After every row comes roughly how far along a hidden order it lies, from 0 to 15.
(in the rows, 128 means zero)
[ 90 125 168 231  86 131 101 112 132 156 110 135 120 131 112 161 193 117
 117 131 111 237  80 137 111 137 108 160 157 128 117 133 175 126 108 125
 141 146 141 128 139 143 133 129  93 119 122 127 150 129 106 107 121 167
 168 131 139 130 127 128  53 150 145 132 140 148 125 160 124 106 121 200
 132 126 128 126 249 126 149 123 125 100 255 102 123 148 126 139 108 139
 135 155 133 137  59 120 113 128 156 128 228 112 124 125 179 147 149 137
 114 127 102 168 158 141 111 140 158 132 132 130 135 119 140 128 135 102
 164 132 159 103 131 130 134 149 111 131 135 133 119 156 149 100 116 110
 155 129 128 147 132  85 170 124 222 129 158  75 113 117 111 136 134 127
 151 126 129 127 126 137  87 118 103 121 154 150  97 120 139 107 125 145
 127 138 124 146 100 122 143 146 121  95 138 105 115 150 122 169 153 129
 137 110  96 134 120 122 169 147 148 124 131 129 109 139 148 112  93] => 12
[ 77 131 169 243  83 124 105 109 130 157 107 135 113 132 101 159 177 116
 116 126 120 181  89 134 112 137 112 161 159 128 117 131 173 125 107 142
 142 145 138 123 143 141 135 135  93 125 132 124 137 128  98 108 125 181
 198 139 136 130 127 124  43 155 144 134 153 144 126 156 121 121 120 217
 131 129 130 130 252 134 146 119 127 102 247 103 117 160 117 142 100 141
 130 149 136 139  63 120 127 124 156 133 214 106 115 134 189 145 137 138
 114 127 110 173 167 135 111 134 157 121 156 132 135 114 141 129 131 109
 164 135 170 109 126 133 131 175 110 137 125 134 120 156 150 104 114 109
 152 138 128 152 132  87 162 128 255 127 164  65 116 115 112 134 132 123
 164 125 136 130 125 147  84 123 100 122 156 150  98 124 139 108 131 155
 128 132 117 136  99 122 136 154 115  95 151 106 112 148 119 167 148 127
 135 115  88 136 113 122 164 138 146 131 128 129 106 147 150 117  86] => 13
[234 113  69   1 187 134 131 156 142  67 142 111 140 112 146 117  70 137
 142 133 126  98 140 122 134 109 143  72  92 127 145 124  87 134 157  92
  97 115 120 117 108 120 116 123 156 133 105 138 115 128 155 142 124  69
  39 117 114 130 135 135 241 109 128 119 100  90 134 113 131 116 130  31
 120 125 124 123   1 119 131 121  93 160   1 147 134  94 127  89 174  95
 126 108 111 128 180 139 122 128 114 120  69 191 145 117  37 122 116 120
 149 136 134  44  93 125 151 137 112 158  84 127 116 141 149 130 123 123
  86 119  74 169 119 123 106 110 133 119 127 123 138 112 106 128 142 148
 163 117 123 109 115 172 101 138  69 129  88 224 136 126 127 118 132 131
  94 138 112 126 129  36 171 130 151 134  94  94 155 133 127 139 122  87
 133 132 130 129 154 131 121  98 148 151  97 173 137  91 150 101 116 131
 133 176 184 117 142 128 108 132 127 125 132 127 115 100 111 119 173] => 3
[ 70 150 144 109  79 127 123 130 117 120  99 135 119 117  90 137 197 129
 125 134 152 255  79 133 101 148 104 184 158 115 130 126 160 141 101 126
 137 154 130 129 135 141 131 160 111 123 105 134 155 128 104 107 101 186
  75 121 142 130 122 121 111 156 136 143 132 131 148 134 164 117 133 222
 136 126 122 113 130 115 124 121  66 139 255 121 126 155 158 167  68 142
 127 112 160 135 126 123 111 133 134 124 162 140 111 127 191 129 124 130
 115 120 192 138 155 153 127 126  98 117 125 136 146 113 122 138 112 128
 150 155 167  73 133 129 135  71 123 155 161 133 128 125 137  74 127 121
 129 148 129 126 134 112 158 125 137 147 142  84 120 139 126 155 130 149
 163 127 123 125  70 211  85 104 124 139 161 143 131 113 135 100 130 156
 105 128 115 139 116 149 135 103 114 106 123  87 108 142  96 120 136 135
 111 117 143 125  94 115 140 116 125 121 111 125 221 150 167  73  95] => 12
[118 109 134 140 111 132 120 119 161 138 129 126 127 141 103 158 136 121
 126 122 100 173 108 140 109 130 107 142 132 125 122 137 157 137 120 107
 129 141 147 122 137 135 130 107 124 128 100 132 130 127 118 120 125 182
 189 130 136 123 126 126 120 128 146 124 129 125 105 145 119 101 128 157
 126 125 128 121 175 124 156 115 121 110 179 113 112 159 111 114 124 116
 131 145 118 148 101 118 113 123 168 115 194 138 144 125 152 144  99 135
 133 133  39 145 140 135 121 131 174 133 124 142 123 116 164 116 139 127
 134  98  77 154 129 125  73 152 105 124 131 132 129 145 136  95 129 118
 107 122 131 143 126  97 147 136 150 134 185 133 120 127 107 122 126 127
 103 134 127 123  79  74 137 119 113 125 147 172 122 132 135 115 127 135
 127 128 122 139 120 140 134 114 122 117 114 116 125 146 142 168 143 141
 142 131 109 124  90 112 153 143 152 123 131 127 101 132 145 126  93] => 12
[210  92  97  89 178 133 121 139 161 111 151 116 141 129 155 145  93 127
 134 126  88  53 163 126 138 100 146  48  97 135 133 131 108 122 160 104
 110 106 129 119 120 120 121  96 142 133 126 128 105 131 146 145 140  80
 146 123 114 128 129 137 174 105 142 111 119 121 108 134  93 121 124  26
 119 126 130 136 103 133 145 120 158 113   1 128 116  98 111  74 189 104
 131 147  89 137 122 140 132 124 120 124 141 163 156 121  50 135 121 130
 146 137  76  87 106 113 134 147 161 163 121 124 104 143 163 120 148 103
  92  92  83 204 120 127 100 196 126 104 102 124 130 144 115 159 131 132
 170 110 124 134 115 162 115 138 172 113 119 204 132 110 114 100 135 117
  89 136 125 128 182   1 172 144 132 120  95 117 122 141 134 139 117  89
 158 140 125 134 136 112 126 137 143 119 121 185 143  96 160 154 134 127
 161 167 125 125 153 130 123 152 148 132 145 132  14 103  98 146 155] => 6
[116 147 129 134  96 113 134 144 107 115 109 143 110 122 128 148 139 138
 113 132 149 194  56 117 139 126 121 177 145 123 133 125 125 127 121 107
 143 125 128 144 133 131 130 136 125 126 132 140 152 131 119 123 137 112
  66 145 132 127 126 126  90 129 122 136 127 118 141 143 138 111 116 153
 128 121 123 116 132 119 129 129  82 141 120 118 135 104 148 168 118 130
 126 135 127 113 124 105 128 136 117 131 129 134 130 121 126 116 161 126
 117 140 105  81 133 131 138 139 128 133 130 117 144 138 117 141 108 113
 160 183 193 115 126 122 176 139 140 120 141 127 125 114 130 138 127 124
 160 134 127 116 134 112 126 122 202 129  96 123 120 115 114 135 134 140
 143 131 124 131 123 183 103 144 118 117 131 139 125 120 125 128 125 127
 124 149 120 131 130 117 127 151 113  80 127 147 119 106 136 130 135 127
 146 115 124 136 153 136 135 124 110 134 125 128 137 132 132 139 127] => 7
[100 128 126 114 108 134 119 121 141 130 118 134 120 126 103 150 156 125
 127 129 126 223  93 138 110 133 102 168 140 120 127 129 151 144 111 110
 127 147 140 126 132 137 130 129 121 126  94 133 138 129 113 109 121 170
 142 128 139 125 122 125 129 137 141 129 123 115 130 144 138  98 128 154
 130 126 121 117 130 118 143 116  87 126 247 121 116 154 141 133 104 122
 131 132 132 144 114 116 111 126 156 119 177 148 128 126 155 139 120 131
 127 130  92 133 136 143 123 135 129 130 111 138 128 117 151 124 130 131
 145 131 101 129 131 125  77 127 116 143 137 132 128 133 134 100 129 120
 138 132 131 134 127  99 146 132 145 143 166 129 119 129 110 135 127 138
 110 128 120 126  76 112 119 108 119 134 145 154 124 126 132 101 128 132
 116 135 118 142 120 143 132 100 118 128 112 110 112 135 133 138 140 142
 129 122 132 125 100 118 142 135 140 123 122 126 139 133 159 105  84] => 11
[138 143 132 148 116 113 135 155 106 122 119 142 115 124 148 134 138 136
 116 132 147  91  99 106 147 116 150 130 132 131 134 124 110 101 144 132
 145 101 119 143 126 123 131 137 134 124 168 133 126 132 128 142 156  68
  97 154 123 132 134 131  87 120 120 131 134 129 147 133 124 138 114 142
 126 120 129 135 144 133 125 135 118 122   7 125 128  75 156 146 141 129
 120 142 114 107 136 122 149 139  93 144  94 123 133 121  94 109 167 125
 124 135 150  78 128 113 133 143 121 134 169 109 141 154 116 140 108  94
 139 164 212 116 118 126 189 185 146 100 122 124 124 120 125 180 125 133
 173 133 124 119 136 143 111 120 255 114  62 127 126 108 126 125 141 116
 147 130 135 134 199 178 109 162 125 113 120 111 115 127 126 140 120 119
 141 139 131 124 130  86 124 192 114  58 151 172 137 106 123 141 128 103
 137 113 105 136 167 141 129 124 111 141 134 132 105 125 106 171 152] => 3
[131  93 144 142 131 136 126 111 169 149 132 117 150 157 118 163 109 120
 129 121  65 217 145 147 112 127 106 115 122 128 121 141 163 141 121 103
 128 139 151 122 145 132 126  93 123 129  81 134 146 124 132 125 129 193
 157 111 138 121 120 127 129 114 146 123 122 140  75 141 117 101 140 152
 126 127 131 108 186 115 151 121 133 101 224 108 120 156  89 103 130 120
 143 147 118 150  91 121  96 122 163 104 236 156 155 120 155 151  86 137
 133 136  35 147 126 138 126 125 195 148 112 143 116 109 162 109 153 125
 116  86  28 179 140 126 108 107 100 125 137 132 131 146 129  91 131 122
  82 114 131 142 123  91 155 137  92 139 201 145 122 148 113 116 121 135
  99 137 127 115  80  26 160 120 120 118 145 180 119 128 140 133 123 132
 139 131 122 145 124 150 141  99 129 135  98 119 130 135 148 176 144 148
 161 144 108 121  89 111 137 152 157 115 138 128  91 127 140 101  96] => 15
[135 159 102  21 151 133 138 159 100  98 111 150 124 110 136 115 180 154
 130 147 170 122 106 105 141 124 144 156 139 122 146 116  81 119 137 127
 134 114 112 144 107 121 129 161 152 122 131 136 134 135 143 131 144  35
  26 142 128 133 125 131 166 121 112 138 106 103 192 124 164 131 122 106
 133 124 119 129  37 115 114 138  48 145 142 148 127  71 214 152 130 131
 122 111 129 117 185 121 136 144  87 140  37 150 123 120  65 105 177 118
 123 123 230  55 107 125 137 144  56 130 132 105 137 153 112 145 105 106
 130 157 176 100 130 122 174 121 158 123 141 122 129  98 115 195 135 147
 206 144 127 100 134 154  94 115 227 144  43 163 131 131 126 141 138 129
 121 125 119 132 177 159 118 135 148 140 112  89 129 122 123 120 120 100
 110 140 119 139 135 103 124 130 122  80 120 148 127 100 109  84 115 109
 108  99 152 127 171 147 106 119 105 132 120 129 180 115 136 143 156] => 1
[133 107 138 151 117 130 121 123 162 138 132 127 129 145 113 160 132 120
 126 121  94 129 119 135 112 124 119 124 132 128 122 137 156 127 129 114
 133 133 145 121 136 133 130 104 124 130 111 131 119 127 117 127 135 165
 208 135 133 125 130 127 113 126 147 123 130 129 103 144 112 113 126 168
 123 125 130 128 197 130 157 116 127 103 136 110 108 149 106 105 136 113
 128 149 109 145  97 123 122 124 161 120 200 133 150 126 141 139 101 136
 135 134  42 142 142 127 119 133 178 136 142 139 122 121 167 115 140 110
 127  94  88 158 125 126  86 175 104 115 124 131 128 150 134 105 127 120
 116 123 129 146 128 104 141 136 209 129 179 133 122 123 107 116 128 115
 107 137 133 123 109  60 140 125 111 121 144 167 116 135 137 121 124 135
 133 125 124 137 119 126 132 134 120 102 122 125 133 144 141 181 141 131
 146 131  98 124  94 113 154 144 157 125 136 129  85 129 136 135  97] => 11
[ 68 147 175 229  67 122 122 117 109 160  99 142 111 140 103 153 162 126
 109 126 136 196  60 123 119 143 116 203 165 128 120 132 161 121 106 136
 157 133 137 133 145 140 139 146 104 122 134 128 156 127 101 111 145 160
 164 157 141 127 132 124  23 147 133 142 148 143 140 151 135 117 122 255
 131 126 131 125 255 125 139 131 108 115 255 101 134 147 124 171  87 146
 130 145 145 118  78 105 128 134 144 139 172 102 118 125 204 130 149 133
 103 130 125 166 160 138 114 121 149 119 152 121 151 122 115 133 119 106
 187 162 192  66 128 129 175 124 121 121 144 132 120 139 150 102 118 114
 115 136 131 134 140  77 150 122 195 141 143  43 114 128 120 142 128 123
 176 127 135 128 102 247  71 141 101 113 172 155 107 117 136 120 132 158
 115 127 116 135 104 114 138 166 105  80 151  98 118 149 106 160 131 119
 125  68  83 138 128 131 159 130 125 127 126 127 160 151 146 131 100] => 12
[130 107 159 255 102 126 104 101 129 187 131 120 112 134 126 130  52 106
 119 107 116 155 116 139 122 133 116 113 138 137 110 141 158 108 134 138
 130 118 144 119 130 131 132 101 106 124 145 123 103 128 120 130 163 169
 254 154 131 125 157 134  42 124 138 123 150 143  97 138  82  97 130 209
 124 124 133 144 255 156 157 133 236  81  60 104 124 129  90 109  96 116
 131 157 111 124  78 126 132 124 175 146 188  83 124 130 167 137 115 133
 137 130  36 198 134 123 104 118 175 128 145 138 129 140 148 114 131 155
 156 124 131 125 119 134  70 201 107 111  95 133 123 140 143 110 113 125
  77 112 133 149 124  97 157 126 178 105 170  78 121 110 118 110 137 101
 135 122 152 132 127 181 134 147 100 118 164 144  97 139 130 115 135 142
 147 112 166 114 113 105 140 170 122 134 169 115 135 158 141 191 141 109
 104 115  74 132  95 123 169 138 147 141 137 128  87 144 106 173 117] => 10
[249 111  72   1 190 133 129 156 144  65 144 108 142 113 151 114  60 136
 142 134 126  90 147 122 136 105 145  62  92 129 144 124  86 131 159  97
  94 115 120 118 108 120 115 126 154 134 110 138 112 127 155 144 124  71
  44 117 113 131 137 135 240 110 126 119 102  90 132 113 126 119 129  21
 119 126 125 125   1 122 132 121  97 159   1 147 136  92 119  86 179  93
 125 106 110 128 171 140 124 127 112 122  70 191 144 119  35 121 117 121
 150 137 133  46 100 123 151 138 119 160  89 127 113 140 152 130 123 120
  82 115  76 170 118 124 112 117 130 119 122 122 137 113 106 129 141 149
 165 117 122 111 115 175  98 138  91 125  88 226 137 124 125 115 132 128
  98 139 114 127 141  21 171 131 149 133  91  90 152 134 127 143 123  89
 137 131 132 126 154 128 120 104 149 156 100 176 139  96 152 102 117 130
 135 185 187 118 145 129 110 135 129 126 133 127 106  98 108 122 175] => 2
[203 124 106  71 153 121 143 163 128  99 136 127 126 133 159 130  94 140
 126 131 125  29 115 107 148 104 157  87 116 135 139 129  87  99 167 111
 131  89 125 139 119 114 128 109 152 130 164 139 111 130 147 156 155  52
  96 149 116 130 143 132 142 102 113 124 122 112 131 121 108 139 117  88
 119 120 131 133 106 136 131 137 122 118   1 130 129  57 128 119 173 110
 120 136  96 114 157 130 152 137  87 139  75 131 161 122  42 107 149 124
 140 140  98  64 105 103 139 141 146 143 162 115 130 164 135 132 113 103
 113 127 150 139 116 122 172 186 137  80 115 122 127 111 116 180 134 149
 142 116 124 112 132 162  85 125 255 108  73 177 134 108 128 108 138 104
 116 137 133 130 205  91 153 168 125 111 108 124 126 137 121 157 121 103
 140 131 150 117 146  85 124 174 126  75 137 193 161 112 148 137 117 100
 130 144 119 129 178 136 126 130 117 141 139 133  91 109  88 198 169] => 0
[152 113 101  38 137 132 144 137 157 115 137 134 126 130 107 151 125 134
 131 123 112  65 124 120 120 114 134 124 123 125 136 129 122 135 147 104
 132 116 136 120 128 125 128 109 149 140 103 131 103 131 119 133 146 114
 159 132 124 125 125 127 164 115 144 123 126 112 125 131 128 121 128 120
 120 127 127 129 122 130 141 115  98 127  86 123 102 131 124 102 136 110
 126 133 103 135 146 127 129 127 137 128 120 162 157 120  94 126  93 129
 134 135  91  83 122 123 130 135 131 147 142 130 117 135 159 121 137 117
 116 109 102 185 119 127  81 150 129 117 128 127 132 135 119 126 135 129
 133 133 131 133 121 135 111 139 177 141 141 172 129 133 103 118 127 126
  92 137 128 124  98  53 155 130 130 127 132 151 134 136 135 110 121 116
 130 132 111 135 131 121 126 119 116  80 118 150 134  98 141 154 123 133
 143 119 118 117 110 120 119 129 140 128 128 127 102 126 129 130 109] => 9
[160 102  85   3 173 137 141 133 160 103 150 130 145 120 115 130 113 135
 142 127 109  97 157 132 124 117 126 109 104 120 139 127 117 155 142  99
 114 135 131 119 114 124 116 104 152 142  77 129 102 131 142 131 125 103
  96  99 122 125 113 128 219 103 141 118 107 105 119 122 136 116 136  35
 123 129 122 125  34 120 132 119 110 145 153 138 108 128 128  89 146 109
 127 114 109 141 162 134 107 123 144 115 122 172 146 118  71 131  86 126
 144 130 109  68 104 131 141 130 115 150  92 136 103 126 154 121 143 140
  89 101  48 242 130 127  72 118 134 145 133 126 138 124 105 134 142 129
 152 133 129 128 112 142 111 139  62 144 135 226 135 150 105 119 126 151
  68 135 120 121  81   1 189 104 157 142 108 135 147 133 132 108 120  96
 132 142 115 139 142 148 121  68 142 132  86 139 125  85 152 117 128 154
 159 145 156 112  94 121 103 127 144 119 124 125  99 114 138  99 132] => 9
